Here is a tiny trained network, its code and every weight. The questions are about switching its units off for an input and a class, where a switched-off unit gives its printed mean instead of its output.

import numpy as np


def w(rows, s, z=0):
    codes = np.array(rows[::2]) - 128.0
    scale = np.full(codes.shape[1], s)
    scale[-1] = z or s
    return codes * scale


def norm(h):
    return h / np.sqrt((h * h).mean(-1, keepdims=True) + 1e-5)


def f(y):
    return y / 2 * (1 + np.tanh(0.7978845608 * (y + 0.044715 * y**3)))


def log_softmax(a):
    a = a - a.max(-1, keepdims=True)
    return a - np.log(np.exp(a).sum(-1, keepdims=True))


def net(x, mask):
    res = np.array(x, float).reshape(1, 2) / 4 @ E
    u = 0
    for l in range(2):
        y = f(norm(res) @ A[l][:, :-1].T + A[l][:, -1])
        res = res + np.where(mask[u : u + 3], y, B[l][:, -1]) @ B[l][:, :-1]
        u += 3
    return log_softmax(norm(res)[-1] @ U[:, :-1].T + U[:, -1])


A, B = {}, {}
E = w([
[187,69,202,64,183,174,175,166,70,37],'x0',
[144,254,54,202,130,35,61,105,228,18],'x1',
],0.0064)
A[0] = w([
[104,1,151,98,96,197,182,118,16,200,40],'L0N1',
[201,122,168,125,150,131,98,117,144,68,7],'L0N2',
[57,221,20,185,70,82,42,106,218,118,113],'L0N3',
],0.0072,0.002)
B[0] = w([
[169,72,136,76,158,163,122,193,217,152,231],'L0N1',
[77,125,171,114,126,161,166,114,97,159,159],'L0N2',
[173,180,130,250,57,84,102,68,129,89,255],'L0N3',
],0.012,0.013)
A[1] = w([
[170,150,95,178,117,90,100,138,193,118,20],'L1N1',
[87,145,180,104,190,139,194,107,1,89,2],'L1N2',
[233,37,112,92,137,153,105,118,252,212,119],'L1N3',
],0.0086,0.0017)
B[1] = w([
[133,114,2,41,207,167,63,47,78,186,183],'L1N1',
[83,45,147,134,98,110,81,135,4,94,163],'L1N2',
[109,157,202,56,179,140,254,218,105,123,248],'L1N3',
],0.0093,0.013)
U = w([
[140,132,72,78,176,152,125,109,115,188,79],'0',
[96,99,116,125,110,120,118,154,172,131,2],'1',
[96,107,126,124,114,114,117,152,165,136,4],'2',
[97,109,124,125,115,113,105,165,173,134,33],'3',
[147,116,172,91,153,148,201,254,162,146,218],'4',
[167,165,79,194,102,105,104,69,138,115,195],'5',
[99,62,162,129,115,123,118,138,47,71,136],'6',
],0.019,0.0048)

Each question gives the input, the list of numbers given to net, and the class t.
The units are the neurons (one row each of A and B). Each row of codes is followed by its name. A weight is (code - 128) times the scale printed after its matrix; where a second scale follows, it is the last column's (A, B and U).
mask holds one flag per neuron, layer by layer. A switched-off neuron (its flag False) gives its mean, the last column of its row in B, instead of its output. The means were averaged over made-up inputs and are rounded, as every weight is.
A unit's drop is (log p(t) with every unit on - log p(t) with that unit switched off) / (log p(t) with every unit on - log p(t) with every unit switched off).
most important unit: the unit with the biggest drop
k most important neurons: the k neurons with the biggest drops, biggest first
drop of u: that unit's drop, to one decimal
input [7,6], class 6: 2 most important neurons -> (L0N1; L0N3)
input [5,6], class 5: most important unit -> L0N1
input [8,1], class 6: 2 most important neurons -> (L0N1; L1N2)
input [3,3], class 6: 2 most important neurons -> (L0N1; L0N3)
input [7,1], class 6: 2 most important neurons -> (L0N1; L1N2)
input [6,5], class 6: 2 most important neurons -> (L0N1; L0N3)
input [-4,-2], class 0: drop of L1N1 -> 1.0
input [5,4], class 6: drop of L0N1 -> 1.7
input [8,2], class 6: drop of L0N1 -> 1.3
input [8,3], class 6: drop of L0N1 -> 1.3
